grid =
[[-1.38  1.52  1.22  1.49  0.97 -0.48 -0.96  2.43  2.57 -0.71  1.39 -0.36
   0.25 -1.27]
 [ 2.68 -0.18 -2.48 -2.99 -2.05  0.44  2.86 -1.71 -3.48  3.85 -2.16  4.25
  -0.71  3.27]
 [-3.08  3.11  2.14  3.10  1.47 -1.54 -3.00  4.19  5.98 -2.47  2.38 -2.80
  -0.26 -3.04]
 [ 3.10 -0.86 -2.39 -3.14 -1.81  1.00  3.30 -2.23 -4.12  3.89 -2.18  4.60
  -0.17  3.53]
 [ 2.27 -1.71  0.27 -0.61  0.72  1.84  2.60 -1.29 -2.23  1.73 -0.17  2.54
   1.51  1.88]
 [-2.20  0.39  0.65 -0.18  0.74 -0.11  0.85  3.35 -3.01  1.55  1.48  4.62
   0.87 -0.75]
 [-2.23  1.81  1.14  1.32  0.88 -0.80 -1.13  3.28  1.92 -0.54  1.62  0.48
   0.17 -1.66]
 [ 2.54 -1.32  3.27  3.50  3.31  2.42 -0.33 -1.82  6.24 -3.23  1.50 -5.32
   2.59 -0.28]
 [ 4.25  0.30 -3.03 -2.93 -2.71  0.41  2.42 -3.41 -0.71  3.33 -3.14  1.72
  -1.45  4.03]]
What is the entry just left of -2.18?
A: 3.89
What is the entry just left of the largest entry?
A: -1.82
What is the entry just left of 0.48?
A: 1.62
The minimum: -5.32
The entry just left of 0.97: 1.49
The entry just left of 1.39 is -0.71
What is the entry just left of 1.62?
A: -0.54
The entry just right of 1.49 -> 0.97
What is the entry just left of -3.23?
A: 6.24
The entry just right of -2.39 is -3.14
The entry just left of -2.99 is -2.48
The entry just right of 2.27 is -1.71

data =
[[54 42 15 32 58]
 [58 34 24 34 80]
 [46 33 27 24 73]
 [49 43 18 25 53]
 [55 37  6 47 64]
 [46 34  9 41 64]]
Counting starts at 1.
What is the entry directly below 18?
Answer: 6
The entry at row 3, column 1: 46
The entry in the bottom-left corner: 46
The entry directly below 27 is 18
The entry directly above 55 is 49
What is the entry just right of the smallest entry?
Answer: 47
What is the largest entry?
Answer: 80
The top-left entry -> 54
What is the entry just left of the smallest entry?
Answer: 37
What is the entry in row 1 and column 2?
Answer: 42
What is the entry at row 1, column 3?
Answer: 15
What is the top entry of the column that holds the largest entry?
Answer: 58

B =
[[3594 3973 6002 7522 6619 3516 8525 4431 6755]
 [4302 5663 7951 6180 5265 5897 4995 8057 6761]
 [8435 7606 2749 2901 4824 7176 3294 3327 3538]
 [2990 3847 6881 8039 6630 3421 8825 5234 7293]
 [7429 5322 5029 4926 5479 6518 4741 7541 4334]
 [7874 8245 2884 2220 4206 7456 1980 2854 3698]
 [4468 7694 6365 5128 4853 6101 4547 3951 6674]
 [5244 2129 4752 7883 7445 3160 9839 5816 5393]
 [6662 5897 3189 4721 5665 5356 5800 2766 4448]
 [4766 2165 5337 8179 7381 3109 9864 5946 5829]]
Report the last entry in the row that holds the smallest entry.
Answer: 3698
The entry just right of 7541 is 4334
The entry in the top-left corner -> 3594
Report the entry directly below 4206.
Answer: 4853
The smallest entry in the last column is 3538
Report the smallest entry in the last row.
Answer: 2165
Report the minimum.
Answer: 1980
The top-right entry is 6755
Report the entry directly above 3421.
Answer: 7176
The entry directly below 9839: 5800
The entry directly above 4824 -> 5265
Report the second smallest entry.
Answer: 2129
The smallest entry in the first row is 3516
The third entry on the main diagonal -> 2749
Report the last entry, reading row by row.
Answer: 5829
The entry directly below 5356: 3109
The entry just right of 4741 is 7541
Report the entry just left of 2220.
Answer: 2884
The third largest entry -> 8825
The entry just right of 1980 is 2854
The largest entry in the last column: 7293
Report the entry directly above 4468.
Answer: 7874
Report the entry directly above the smallest entry.
Answer: 4741
Report the 2nd entry, reading row by row.
Answer: 3973
Report the 2nd largest entry.
Answer: 9839
Report the largest entry in the first row.
Answer: 8525
The entry directly below 5322: 8245
Report the bottom entry of the column that holds the largest entry.
Answer: 9864
The entry directly above 5665: 7445
Report the entry in the bottom-left corner.
Answer: 4766

[[-0.017  0.005  0.020 -0.109 -0.076 -0.034]
 [ 0.145 -0.066 -0.095 -0.071 -0.060 -0.038]
 [ 0.228 -0.057 -0.098 -0.066 -0.086  0.066]
 [ 0.144  0.087 -0.052 -0.082  0.011 -0.068]
 [ 0.177  0.109 -0.116  0.074 -0.032  0.020]
 [ 0.191  0.114 -0.034 -0.085 -0.001 -0.228]
 [ 0.134 -0.056  0.052 -0.107 -0.040 -0.052]
 [ 0.202  0.046 -0.105 -0.076  0.040 -0.036]]
The top entry of the column that holds the smallest entry? -0.034
The entry just right of -0.071 -> -0.060
The bottom-right entry -> -0.036
The smallest entry in the first column? -0.017
The entry just right of -0.017: 0.005
The entry just left of the smallest entry? -0.001
The second-last entry, reading row by row -> 0.040
The 3rd largest entry? 0.191
The largest entry in the first row? 0.020
The 5th entry in reading order is -0.076
The entry just left of 0.046? 0.202
The largest entry in the last column? 0.066
The entry directly above -0.056? 0.114
The entry directly above the smallest entry -> 0.020
The smallest entry -> -0.228
The 3rd entry on the diagonal from the top-right corner? -0.066
The entry just right of -0.107 is -0.040
The entry just left of 0.074 -> -0.116
The first entry in the row that holds the largest entry? 0.228
The entry directly above -0.001? -0.032
The smallest entry in the first row? -0.109
The entry directly below the largest entry -> 0.144
The entry directly below -0.228? -0.052
The entry directly above 0.228? 0.145
The entry directly above -0.105 is 0.052
The fifth entry from the end, reading row by row -> 0.046
The entry directly below -0.116 is -0.034
The entry directly below -0.086 is 0.011
The entry directly above 0.046 -> -0.056
The entry just right of -0.116? 0.074

x =
[-7.19 -4.56  7.00  5.81  7.73  3.99  4.13 -3.73 -5.54 -6.86 -1.49 -0.10
  0.36  3.98]
Which number is the 1st entry from the right?
A: 3.98
Which number is the first entry from the left?
A: -7.19
The third entry from the left: 7.00
Which number is the fourth entry?
A: 5.81
Which number is the entry just left of -3.73?
A: 4.13
The fifth entry is 7.73
Which number is the 3rd smallest entry?
A: -5.54
Which number is the 2nd entry from the left?
A: -4.56

array([[ 0.1,  0.0,  0.4, -0.2],
       [-1.5,  1.2,  0.0, -1.9],
       [-0.1,  0.8, -0.1,  0.5],
       [ 1.8, -0.4,  0.6,  1.7],
       [-0.3, -0.5,  1.7,  0.2],
       [ 1.6, -0.6,  0.7,  1.5],
       [-0.4,  0.7,  0.0, -0.6],
       [-0.1,  1.0, -0.6,  0.4],
       [ 0.1,  1.2, -0.6,  0.1],
       [ 0.2,  1.0, -0.4,  0.6],
       [ 0.8,  0.0,  0.1,  1.1],
       [ 0.6, -0.7,  1.0,  0.7],
       [-1.0,  1.1,  0.0, -1.1]])
Rows and columns are numbered from 1.
The bottom-left entry -> -1.0
The entry directly below the smallest entry -> 0.5
What is the entry in the bottom-right corner?
A: -1.1
The top-right entry is -0.2
What is the entry in row 1 and column 2?
A: 0.0
What is the entry directly above -1.5?
A: 0.1
The entry directly above -1.0 -> 0.6
What is the largest entry?
A: 1.8
The entry in row 3 and column 3 is -0.1
What is the entry in row 3 and column 2?
A: 0.8
What is the entry in row 2 and column 1?
A: -1.5
The entry in row 3 and column 1 is -0.1
The entry in row 1 and column 3 is 0.4
What is the entry directly below 1.8?
A: -0.3
What is the smallest entry?
A: -1.9
What is the entry just left of the smallest entry?
A: 0.0
